Below are the code and all the weights of a small trained network. Each question names an input and a class and asks about switching units off, where a switched-off unit gives its printed mean instead of its output.

import numpy as np


def w(rows, s, z=0):
    codes = np.array(rows[::2]) - 128.0
    scale = np.full(codes.shape[1], s)
    scale[-1] = z or s
    return codes * scale


def norm(h):
    return h / np.sqrt((h * h).mean(-1, keepdims=True) + 1e-5)


def f(y):
    return np.maximum(y, 0)


def log_softmax(a):
    a = a - a.max(-1, keepdims=True)
    return a - np.log(np.exp(a).sum(-1, keepdims=True))


def net(x, mask):
    res = np.array(x, float).reshape(1, 8) / 4 @ E
    u = 0
    for l in range(3):
        y = f(norm(res) @ A[l][:, :-1].T + A[l][:, -1])
        res = res + np.where(mask[u : u + 6], y, B[l][:, -1]) @ B[l][:, :-1]
        u += 6
    return log_softmax(norm(res)[-1] @ U[:, :-1].T + U[:, -1])


A, B = {}, {}
E = w([
[54,159,199,222],'x0',
[130,127,129,130],'x1',
[127,130,130,124],'x2',
[129,128,127,128],'x3',
[185,239,80,165],'x4',
[132,125,127,131],'x5',
[127,127,128,129],'x6',
[193,164,255,135],'x7',
],0.0062)
A[0] = w([
[9,130,33,176,38],'0.n0',
[94,230,68,172,54],'0.n1',
[67,110,127,126,111],'0.n2',
[27,157,127,211,4],'0.n3',
[73,89,121,105,74],'0.n4',
[110,125,81,99,81],'0.n5',
],0.014,0.0045)
B[0] = w([
[242,1,209,44,254],'0.n0',
[193,204,54,223,232],'0.n1',
[100,82,147,139,183],'0.n2',
[19,206,135,26,214],'0.n3',
[117,136,76,228,188],'0.n4',
[161,123,157,51,180],'0.n5',
],0.016,0.0061)
A[1] = w([
[97,126,91,179,108],'1.n0',
[123,183,254,178,254],'1.n1',
[82,175,147,71,34],'1.n2',
[85,92,140,183,113],'1.n3',
[21,30,164,158,179],'1.n4',
[153,101,48,94,8],'1.n5',
],0.015,0.00094)
B[1] = w([
[181,157,179,124,154],'1.n0',
[184,49,111,14,255],'1.n1',
[57,35,117,152,171],'1.n2',
[108,178,198,174,167],'1.n3',
[198,253,37,183,251],'1.n4',
[66,153,168,110,203],'1.n5',
],0.016,0.0069)
A[2] = w([
[208,99,98,184,73],'2.n0',
[108,142,224,147,12],'2.n1',
[87,174,120,68,126],'2.n2',
[1,157,209,44,112],'2.n3',
[21,188,99,53,35],'2.n4',
[74,222,111,32,221],'2.n5',
],0.012,0.0011)
B[2] = w([
[26,218,135,116,213],'2.n0',
[64,37,82,95,134],'2.n1',
[62,101,145,117,192],'2.n2',
[37,166,125,212,214],'2.n3',
[21,104,220,121,201],'2.n4',
[62,5,156,252,253],'2.n5',
],0.012,0.0067)
U = w([
[191,81,157,2,239],'0',
[40,92,179,158,163],'1',
[172,228,99,177,2],'2',
],0.011,0.00072)

Each question gives the input, the list of numbers given to net, and the class t.
The units are the neurons (one row each of A and B). Each row of codes is followed by its name. A weight is (code - 128) times the scale printed after its matrix; where a second scale follows, it is the last column's (A, B and U).
mask holds one flag per neuron, layer by layer. A switched-off neuron (its flag False) gives its mean, the last column of its row in B, instead of its output. The means were averaged over made-up inputs and are rounded, as every weight is.
A unit's drop is (log p(t) with every unit on - log p(t) with that unit switched off) / (log p(t) with every unit on - log p(t) with every unit switched off).
The circuit of an input: a set's keep is (log p(t) with only the set's units on - log p(t) with every unit switched off) / (log p(t) with every unit on - log p(t) with every unit switched off). Starting from the 12 units with the biggest drops (on a tie, the unit counted first), units are removed one at a time, each time the one whose removal leaves the highest keep (on an exact tie, the one counted first), for as long as the keep stays at least 0.8.
circuit, biggest first: the units of the circuit, biggest drop first
unit that matters most: the unit with the biggest drop
top k neurons: the k neurons with the biggest drops, biggest first
k most important neurons of layer l: the k neurons of layer l with the biggest drops, biggest first
drop when u is switched off: that unit's drop, to one decimal
input [5,4,3,-2,-7,0,-6,-2], class 2: top 2 neurons -> [1.n4 0.n4]
input [4,-8,1,-1,5,-7,-6,7], class 0: circuit, biggest first -> [1.n1]
input [3,2,5,-1,-8,2,0,-8], class 0: top 2 neurons -> [0.n0 0.n1]
input [-2,2,8,-3,-7,2,-1,-5], class 2: circuit, biggest first -> [1.n4 0.n4]
input [-6,1,5,7,-6,0,2,5], class 1: 3 most important neurons of layer 0 -> [0.n0 0.n2 0.n4]
input [5,-1,8,0,-5,4,4,6], class 0: top 2 neurons -> [1.n1 0.n4]
input [-8,-3,-5,2,6,-2,-5,5], class 1: top 4 neurons -> [0.n0 0.n1 1.n4 1.n1]
input [-2,-2,-1,-3,-5,4,8,-4], class 2: top 3 neurons -> [1.n4 0.n4 1.n1]
input [5,0,6,-6,-6,6,0,4], class 2: 2 most important neurons of layer 1 -> [1.n4 1.n5]
input [-2,-2,-4,6,-6,-4,2,4], class 2: top 2 neurons -> [0.n1 1.n4]
input [-2,1,0,-7,-5,-4,-2,-4], class 2: top 3 neurons -> [1.n4 0.n4 1.n1]
input [4,6,5,-4,-4,-3,-4,-8], class 0: drop when 0.n0 is switched off -> 1.4
input [-5,2,5,4,2,-8,2,2], class 1: drop when 0.n0 is switched off -> 1.3
input [-8,-1,-8,-8,2,8,-3,0], class 1: drop when 0.n4 is switched off -> 0.0
input [-1,1,1,4,0,-8,-4,5], class 0: unit that matters most -> 0.n3
input [6,-3,3,-7,-5,6,-4,7], class 0: drop when 1.n1 is switched off -> 1.9
input [6,-6,4,6,-8,5,-7,7], class 2: 2 most important neurons of layer 1 -> [1.n4 1.n3]
input [-1,-2,7,-2,2,-8,-5,-3], class 0: top 2 neurons -> [0.n0 1.n4]
